Q:
[[144 124 141 149 142]
 [140 126 133 137 138]]
A: 141

Q: [150 148 107 152]
A: 148

Q: [132 134 104 109 148]
A: 104

Q: [121 138  99 122 120 134 115]
A: 120

Q: [148 151 157 132 127]
A: 157

Q: [117 122 107 128 150]
A: 107

Q: [118 135 134 102]
A: 135

Q:
[[151 106 130 151 102 129]
 [151 108 142 115 116 146]]
A: 151

Q: [139 142 129 136 119 135 154]
A: 119

Q: [107 113 152 108 115 113]
A: 108
---
((132, 149, 140, 136, 119), (131, 114, 152, 136, 136), (133, 132, 123, 109, 122)) ==> 109
((153, 122, 123, 137, 142, 152, 140), (149, 129, 113, 122, 135, 133, 113), (105, 119, 111, 143, 103, 154, 149)) ==> 154
((107, 155, 113, 115), (103, 151, 109, 118), (145, 144, 143, 145)) ==> 143
((122, 140, 135, 120, 154), (116, 128, 104, 121, 135), (153, 112, 147, 140, 142)) ==> 140
((130, 127, 114, 118, 123, 151), (134, 124, 133, 143, 117, 142), (140, 136, 122, 128, 144, 153)) ==> 144
((133, 155, 132, 139, 123, 129, 122), (137, 147, 131, 138, 126, 104, 118), (107, 118, 132, 130, 142, 124, 138)) ==> 124
---
Q:
[[131 130 128 120 105 106]
 [134 130 132 124 105 110]
 [125 121 124 133 148 152]]
A: 128

Q:
[[131 141 127 120 133 115 126]
 [125 116 132 144 130 148 128]
 [126 117 130 128 126 100 136]]
A: 127

Q:
[[119 134 150 112 137]
 [111 139 144 112 130]
 [108 142 136 113 121]]
A: 150

Q:
[[122 113 113 151 134]
 [149 143 124 149 103]
 [113 153 109 134 149]]
A: 113

Q:
[[129 140 115 131 118 150 121]
 [130 143 145 124 127 114 128]
 [136 124 144 124 139 105 130]]
A: 115

Q:
[[117 125 129 124]
 [142 129 141 153]
 [148 127 137 145]]
A: 129

Q:
[[129 120 111 103]
 [126 109 136 157]
 [122 130 120 132]]
A: 111

Q:
[[155 122 131 143 124 153 114]
 [133 141 120 135 116 131 126]
 [126 138 129 122 126 124 131]]
A: 131

Q:
[[134 128 157 126 121 122]
 [117 131 148 122 119 135]
 [133 125 133 125 132 132]]
A: 157
---
[130 121 142 132 153] => 142
[ 99 133 147 117 130] => 147
[130 106 140 113 147] => 140
[108 128 135 103 134] => 135
[130 125 103 132 144] => 103
[145 118 117 120 107] => 117
[154 131 147 118 111] => 147
---
[[122 110 141 147 124]
 [130 154 115 102 128]
 [129 153 115 103 127]]: 147

[[138 124 102 125 121 142]
 [100 136 132 120 126 117]
 [102 135 139 121 129 115]]: 121

[[130 143 111 144 121]
 [149 142 121 116 113]
 [132 121 119 125 119]]: 144

[[123 129 131 121]
 [121 126 108 153]
 [148 119 152 113]]: 131

[[146 116 126 146 127 115 114]
 [126 128 123 130 128 145  99]
 [146 120 124 143 127 120 113]]: 115

[[125 132 122 129 126 131]
 [ 98 128 130 128 125 124]
 [124 125 128 124 123 135]]: 126
---
[140 132 132 151] gives 132

[[119 151 139 147 153 130 138]
 [123 140 131 129 119 127 130]] gives 127

[127 147 109 102] gives 109

[[110 124 155 126 104]
 [126 121 135 128 147]] gives 128

[[111 143 122 153 137 126]
 [143 125 124 109 112 149]
 [113 109 116 123 131 152]] gives 131

[127 112 135 155 151 113] gives 151

[116 149 142 101 142 146 119] gives 146

[[127 131 130 137]
 [126 128 147 150]] gives 147

[[129 119 135 108 123 141 124]
 [135 127 123 148 134 103 124]] gives 103
---
[[147, 115, 132, 119, 122, 105, 139],
 [110, 113, 135, 141, 143, 119, 143],
 [129, 156, 117, 139, 133, 141, 119]] ==> 139

[[114, 133, 151, 131, 119, 150],
 [135, 148, 134, 108, 141, 138],
 [130, 146, 138, 112, 136, 141]] ==> 150

[[142, 133, 141, 137, 149, 135, 139],
 [135, 142, 134, 149, 135, 144, 138],
 [137, 138, 138, 144, 153, 137, 149]] ==> 139

[[127, 145, 122, 106, 139],
 [144, 121, 143, 122, 147],
 [116, 155, 133, 117, 136]] ==> 139

[[122, 114, 145, 137],
 [116, 153, 157, 133],
 [112, 124, 145, 128]] ==> 137

[[151, 128, 112, 118, 143, 115, 105],
 [113, 126, 107, 136, 124, 134, 115],
 [108, 147, 148, 116, 143, 120, 143]] ==> 105
---
[128 151 128 132 123] >> 128

[[122 121 105 133]
 [122 119 103 129]] >> 133

[150 127 137 138 108] >> 150

[153 133 135 149 143 140] >> 133

[[131 129 141 129]
 [129 141 124 153]] >> 129

[135 135 107 127 133] >> 135

[131 137 107 150 104] >> 131

[134 100 131 141 114] >> 134
---
[[107 132 127 148]
 [142 127 130 127]] value 132

[[125 125 133 126 112]
 [126 124 131 123 107]
 [119 145 131 128 136]] value 131

[[ 99 140 151 147 123]
 [130 114 120 105 121]] value 151

[[134 135 139 135]
 [148 135 134 142]
 [149 150 142 141]] value 135

[[113 142 126 136 102]
 [122 120 115 119 137]] value 126

[[153 122 126 130 157 114 142]
 [129 124 135 131 116 123 124]] value 157

[[139 154 112 107 146 142]
 [109 157 121 155 105 126]] value 107

[[152 151 142 137 148]
 [109 128 122 151 158]] value 142

[[151 146 117 127 111 131]
 [129 134 110 129 117 139]] value 127
---
[[130 112 127 112 133 119 140]
 [130 104 126 117 131 124 138]
 [129 122 127 134 130 129 149]] → 129

[[120 103 146 126 140 131 156]
 [129 124 120 123 124 137 133]
 [124 133 122 119 125 130 145]] → 130

[[116 152 128 143 130 145 128]
 [116 129 114 125 115 131 128]
 [121 107 141 141 128 137 128]] → 137

[[140 129 129 105 121]
 [120 119 140 120 146]
 [132 138 115 148 111]] → 148

[[118 148 128 115 126 123]
 [138 155 114 117 117 110]
 [154 105 124 118 124 140]] → 124

[[127 129 145 128]
 [125 123 145 130]
 [129 157 129 127]] → 129
---
[144 103 152 141 107 133 140] => 141, 152

[118 104 106 152 124 115 135] => 152, 152

[134 120 145 149 152] => 145, 152

[151 127 104 125 123] => 104, 151

[153 116 103 141 150 140 148] => 141, 153

[[141 129 125 143 101 139 138]
 [124 117 118 106 106 125 126]
 [131 105 148 118 114 131 130]] => 106, 148

[103 150 142 129 130 132 128] => 129, 150

[145 114 146 152 123] => 146, 152

[103 134 144 124 134 117 123] => 124, 144

[155 141 137 131 133 127 125] => 131, 155
